Below are the code and all the weights of a small trained network. Each question names an input and a class and asks about switching units off, where a switched-off unit gives its printed mean instead of its output.

import numpy as np


def w(rows, s, z=0):
    codes = np.array(rows[::2]) - 128.0
    scale = np.full(codes.shape[1], s)
    scale[-1] = z or s
    return codes * scale


def f(y):
    return np.maximum(y, 0)


def log_softmax(a):
    a = a - a.max(-1, keepdims=True)
    return a - np.log(np.exp(a).sum(-1, keepdims=True))


def net(x, mask):
    res = np.array(x, float).reshape(1, 3) / 4 @ E
    y = f(res @ A[0][:, :-1].T + A[0][:, -1])
    res = res + np.where(mask, y, B[0][:, -1]) @ B[0][:, :-1]
    return log_softmax(res[-1] @ U[:, :-1].T + U[:, -1])


A, B = {}, {}
E = w([
[192,89,234,96,127,96,173,185,159,190,109],'x0',
[112,80,147,135,165,208,165,120,228,71,45],'x1',
[113,173,69,57,254,90,71,128,149,54,94],'x2',
],0.013)
A[0] = w([
[186,38,203,164,86,125,242,170,123,199,119,187],'n0',
[136,188,107,128,95,31,72,115,9,135,168,190],'n1',
[110,83,153,198,75,185,141,129,161,123,104,131],'n2',
[154,150,105,83,147,90,68,164,61,141,141,253],'n3',
[141,187,93,75,185,87,139,179,101,121,138,114],'n4',
[66,121,96,176,135,162,106,70,100,105,112,139],'n5',
[79,142,119,119,169,137,124,95,150,97,80,98],'n6',
[115,121,96,123,183,145,114,79,184,89,115,79],'n7',
[72,106,87,147,143,167,112,123,131,101,151,165],'n8',
[156,131,148,79,145,93,99,121,122,112,110,12],'n9',
[135,207,111,59,194,110,104,88,134,126,98,79],'n10',
[63,171,51,107,174,104,90,64,99,104,109,137],'n11',
[137,129,64,83,178,120,89,128,157,47,124,167],'n12',
[69,146,90,175,117,169,92,36,103,90,141,179],'n13',
[105,141,96,148,135,139,87,92,107,120,146,20],'n14',
[127,187,87,154,109,107,136,109,135,133,151,18],'n15',
[176,95,152,144,61,143,132,162,147,168,177,32],'n16',
[107,100,151,181,99,157,140,88,125,156,144,139],'n17',
[102,139,125,153,122,148,105,76,116,98,88,29],'n18',
[77,211,44,121,164,117,57,104,145,104,132,132],'n19',
[161,70,159,142,98,129,159,145,147,136,83,185],'n20',
[164,174,158,100,172,61,110,179,112,168,125,142],'n21',
[94,168,111,162,120,185,123,105,116,88,95,120],'n22',
[129,209,111,118,165,98,71,142,154,105,133,155],'n23',
[133,169,121,188,78,133,122,103,39,151,210,154],'n24',
[128,121,155,112,131,51,83,130,83,154,158,16],'n25',
[97,164,109,122,114,73,119,136,47,150,206,127],'n26',
[122,120,133,28,209,112,95,172,162,113,93,142],'n27',
[124,103,148,84,196,125,134,143,216,87,42,190],'n28',
],0.011,0.0038)
B[0] = w([
[116,140,130,152,131,187,201,201,238,139,98,250],'n0',
[68,162,4,133,115,184,31,18,139,161,162,241],'n1',
[196,159,129,139,47,153,114,86,160,178,166,193],'n2',
[159,139,62,150,71,135,88,97,139,126,152,199],'n3',
[124,107,80,101,59,103,67,74,133,117,155,184],'n4',
[110,183,145,153,196,160,134,137,135,140,75,193],'n5',
[111,81,111,125,141,136,158,97,163,176,136,179],'n6',
[108,93,95,124,133,119,177,88,190,134,130,186],'n7',
[132,152,81,190,186,140,130,129,132,158,68,181],'n8',
[126,94,115,62,110,144,119,99,127,95,142,149],'n9',
[114,119,19,105,101,55,146,114,98,175,154,195],'n10',
[71,152,119,154,102,112,151,170,120,142,137,227],'n11',
[87,105,53,142,111,98,165,100,120,167,129,215],'n12',
[99,192,82,176,180,172,113,118,128,134,73,217],'n13',
[128,129,129,158,163,89,146,164,96,102,68,166],'n14',
[198,158,150,111,131,94,78,109,95,93,157,153],'n15',
[142,87,118,159,66,150,211,90,167,183,120,188],'n16',
[137,108,119,161,41,101,141,95,134,151,145,179],'n17',
[112,114,152,132,151,152,131,166,114,129,94,159],'n18',
[79,146,99,160,127,137,118,195,142,161,165,230],'n19',
[163,156,176,141,147,165,132,165,106,96,74,183],'n20',
[177,99,160,91,97,207,107,99,186,96,139,180],'n21',
[129,152,167,125,179,155,169,155,121,133,56,179],'n22',
[77,103,71,116,97,77,146,99,156,164,154,191],'n23',
[211,119,185,139,56,71,89,160,98,77,130,217],'n24',
[103,115,127,107,93,182,146,96,186,141,143,170],'n25',
[95,169,24,126,106,176,79,40,114,122,136,209],'n26',
[118,84,93,1,187,102,107,108,134,117,138,200],'n27',
[174,92,197,11,139,110,97,169,60,32,106,212],'n28',
],0.0092,0.023)
U = w([
[163,153,217,72,205,224,110,220,147,36,99,143],'0',
[107,115,93,86,53,83,55,32,113,122,248,252],'1',
[217,96,170,81,197,101,93,34,70,55,67,74],'2',
[87,175,114,209,106,249,177,80,176,204,112,203],'3',
[90,175,199,142,130,94,156,104,106,90,184,16],'4',
[182,97,232,169,60,127,188,224,137,121,121,246],'5',
[106,223,102,185,120,85,16,127,2,104,141,66],'6',
[28,118,97,117,207,55,207,182,113,142,115,24],'7',
],0.0074,0.0018)

Each question gives the input, the list of numbers given to net, and the class t.
The units are the neurons (one row each of A and B). Each row of codes is followed by its name. A weight is (code - 128) times the scale printed after its matrix; where a second scale follows, it is the last column's (A, B and U).
mask holds one flag per neuron, in row order. A switched-off neuron (its flag False) gives its mean, the last column of its row in B, instead of its output. The means were averaged over made-up inputs and are rounded, as every weight is.
A unit's drop is (log p(t) with every unit on - log p(t) with that unit switched off) / (log p(t) with every unit on - log p(t) with every unit switched off).
The circuit of an input: a set's keep is (log p(t) with only the set's units on - log p(t) with every unit switched off) / (log p(t) with every unit on - log p(t) with every unit switched off). Starting from the 12 units with the biggest drops (on a tie, the unit counted first), units are removed one at a time, each time the one whose removal leaves the highest keep (on an exact tie, the one counted first), for as long as the keep stays at least 0.8.
circuit, biggest first: the units of the circuit, biggest drop first
top k neurons: the k neurons with the biggest drops, biggest first
drop when u is switched off: that unit's drop, to one decimal
input [8,3,7], class 2: circuit, biggest first : n28
input [8,-1,-6], class 5: circuit, biggest first : n1, n26
input [-8,-2,6], class 6: top 4 neurons : n0, n1, n4, n3
input [8,-3,-5], class 5: top 2 neurons : n1, n13
input [0,-4,-3], class 1: top 2 neurons : n24, n13
input [-8,-1,-6], class 6: top 2 neurons : n24, n0
input [0,2,-8], class 5: top 3 neurons : n1, n26, n13
input [0,4,-3], class 5: top 2 neurons : n1, n26
input [1,3,3], class 7: top 2 neurons : n1, n24
input [3,-2,-6], class 5: top 3 neurons : n1, n24, n13
input [-8,-8,0], class 6: drop when n23 is switched off : 0.0
input [4,0,2], class 0: drop when n1 is switched off : 0.1
input [-6,-5,-6], class 6: drop when n24 is switched off : 0.2
input [-1,-7,-6], class 1: circuit, biggest first : n24
input [6,7,7], class 2: drop when n28 is switched off : 0.2
